Here is a tiny trained network, its code and every weight. The questions are about switching its units off for an input and a class, where a switched-off unit gives its printed mean instead of its output.

import numpy as np


def w(rows, s, z=0):
    codes = np.array(rows[::2]) - 128.0
    scale = np.full(codes.shape[1], s)
    scale[-1] = z or s
    return codes * scale


def norm(h):
    return h / np.sqrt((h * h).mean(-1, keepdims=True) + 1e-5)


def f(y):
    return y / 2 * (1 + np.tanh(0.7978845608 * (y + 0.044715 * y**3)))


def log_softmax(a):
    a = a - a.max(-1, keepdims=True)
    return a - np.log(np.exp(a).sum(-1, keepdims=True))


def net(x, mask):
    res = np.array(x, float).reshape(1, 3) / 4 @ E
    u = 0
    for l in range(4):
        y = f(norm(res) @ A[l][:, :-1].T + A[l][:, -1])
        res = res + np.where(mask[u : u + 6], y, B[l][:, -1]) @ B[l][:, :-1]
        u += 6
    return log_softmax(norm(res)[-1] @ U[:, :-1].T + U[:, -1])


A, B = {}, {}
E = w([
[52,100,131,55,69,90],'x0',
[169,89,244,150,105,46],'x1',
[191,90,96,70,185,44],'x2',
],0.0011)
A[0] = w([
[146,52,135,118,124,47,249],'L0N1',
[165,101,167,225,231,191,126],'L0N2',
[78,195,41,66,162,214,83],'L0N3',
[82,109,102,35,70,155,61],'L0N4',
[37,111,141,186,93,169,126],'L0N5',
[91,113,184,121,87,254,142],'L0N6',
],0.0023,0.0012)
B[0] = w([
[148,200,84,117,67,240,254],'L0N1',
[118,62,97,109,65,164,200],'L0N2',
[136,198,173,136,252,110,213],'L0N3',
[121,20,146,177,135,156,140],'L0N4',
[130,158,92,145,73,165,189],'L0N5',
[157,203,120,123,96,93,211],'L0N6',
],0.0027,0.00096)
A[1] = w([
[163,100,253,154,93,43,8],'L1N1',
[90,120,34,135,164,180,53],'L1N2',
[178,124,230,162,66,88,111],'L1N3',
[185,159,130,141,119,156,18],'L1N4',
[133,169,154,154,178,68,97],'L1N5',
[209,101,110,97,143,99,1],'L1N6',
],0.003,0.00052)
B[1] = w([
[71,216,138,152,237,113,188],'L1N1',
[147,139,235,110,165,51,197],'L1N2',
[86,169,79,62,221,179,254],'L1N3',
[79,37,140,149,88,141,163],'L1N4',
[139,104,140,31,4,187,99],'L1N5',
[84,167,47,125,110,137,140],'L1N6',
],0.0024,0.0009)
A[2] = w([
[171,77,100,146,67,140,153],'L2N1',
[128,102,69,100,149,65,1],'L2N2',
[2,156,134,17,77,62,159],'L2N3',
[207,155,70,214,200,176,22],'L2N4',
[137,180,108,112,187,104,218],'L2N5',
[230,105,160,81,186,72,77],'L2N6',
],0.0026,0.00075)
B[2] = w([
[5,126,170,42,156,109,111],'L2N1',
[184,166,152,163,96,78,96],'L2N2',
[164,31,122,201,175,135,246],'L2N3',
[68,26,169,150,113,57,212],'L2N4',
[106,158,207,88,171,150,225],'L2N5',
[97,138,145,166,55,174,145],'L2N6',
],0.0022,0.0012)
A[3] = w([
[70,116,141,45,116,134,175],'L3N1',
[173,141,83,58,161,41,168],'L3N2',
[203,182,149,156,65,168,178],'L3N3',
[131,4,116,196,133,94,99],'L3N4',
[223,133,51,51,129,38,13],'L3N5',
[192,132,89,130,129,199,248],'L3N6',
],0.0029,0.0011)
B[3] = w([
[253,109,126,104,141,91,162],'L3N1',
[79,163,163,150,113,183,186],'L3N2',
[130,91,57,93,77,131,178],'L3N3',
[100,63,123,187,141,176,167],'L3N4',
[100,145,93,159,75,142,135],'L3N5',
[136,96,143,82,101,60,254],'L3N6',
],0.0037,0.00088)
U = w([
[120,212,178,107,212,132,160],'0',
[89,190,79,131,11,158,156],'1',
[98,28,133,203,145,158,140],'2',
[214,87,118,58,107,60,114],'3',
[170,140,100,182,115,32,2],'4',
],0.011,0.0087)

Each question gives the input, the list of numbers given to net, and the class t.
The units are the neurons (one row each of A and B). Each row of codes is followed by its name. A weight is (code - 128) times the scale printed after its matrix; where a second scale follows, it is the last column's (A, B and U).
mask holds one flag per neuron, layer by layer. A switched-off neuron (its flag False) gives its mean, the last column of its row in B, instead of its output. The means were averaged over made-up inputs and are rounded, as every weight is.
A unit's drop is (log p(t) with every unit on - log p(t) with that unit switched off) / (log p(t) with every unit on - log p(t) with every unit switched off).
The circuit of an input: a set's keep is (log p(t) with only the set's units on - log p(t) with every unit switched off) / (log p(t) with every unit on - log p(t) with every unit switched off). Starting from the 12 units with the biggest drops (on a tie, the unit counted first), units are removed one at a time, each time the one whose removal leaves the highest keep (on an exact tie, the one counted first), for as long as the keep stays at least 0.8.
units of the circuit, in order: the units of the circuit, biggest drop first
most important unit: the unit with the biggest drop
top k neurons: the k neurons with the biggest drops, biggest first
top k neurons in layer l: the k neurons of layer l with the biggest drops, biggest first
input [-1,-3,0], class 3: most important unit => L1N5
input [-5,2,2], class 2: top 2 neurons => [L2N4; L3N4]
input [-7,6,-7], class 1: units of the circuit, in order => [L2N3; L3N3]
input [-2,-5,7], class 1: units of the circuit, in order => [L3N5; L1N3; L3N2]
input [-5,-8,-5], class 0: units of the circuit, in order => [L0N3; L1N2]
input [2,0,-1], class 3: top 2 neurons => [L2N3; L0N5]
input [-1,0,-1], class 3: top 3 neurons => [L3N1; L1N1; L2N1]
input [-7,-2,0], class 2: top 2 neurons => [L2N4; L3N4]
input [7,1,6], class 2: units of the circuit, in order => [L2N3; L3N4]
input [4,-3,7], class 1: units of the circuit, in order => [L3N5; L3N2]
input [0,4,-5], class 1: top 2 neurons in layer 3 => [L3N3; L3N1]
input [-5,7,5], class 0: units of the circuit, in order => [L1N1; L1N3]
input [7,-7,-4], class 0: top 3 neurons => [L0N3; L0N2; L2N4]
input [-4,4,3], class 0: top 2 neurons => [L1N3; L2N3]
input [-7,-2,2], class 2: most important unit => L2N4
input [0,8,-6], class 0: top 2 neurons => [L1N1; L1N3]
input [-5,-2,6], class 1: top 4 neurons => [L2N3; L0N4; L3N5; L1N6]
input [4,1,4], class 1: top 2 neurons in layer 1 => [L1N4; L1N1]
input [-7,6,-8], class 1: top 2 neurons in layer 0 => [L0N4; L0N3]
input [-4,2,1], class 2: top neuron in layer 0 => [L0N6]
input [6,1,5], class 2: top 3 neurons in layer 0 => [L0N6; L0N4; L0N5]
input [8,-8,6], class 0: top 2 neurons in layer 1 => [L1N4; L1N2]
input [-1,1,1], class 3: top 3 neurons => [L3N1; L2N1; L0N1]
input [2,-1,4], class 1: top 2 neurons => [L2N2; L1N6]
input [-8,2,5], class 2: top 2 neurons => [L2N4; L0N6]
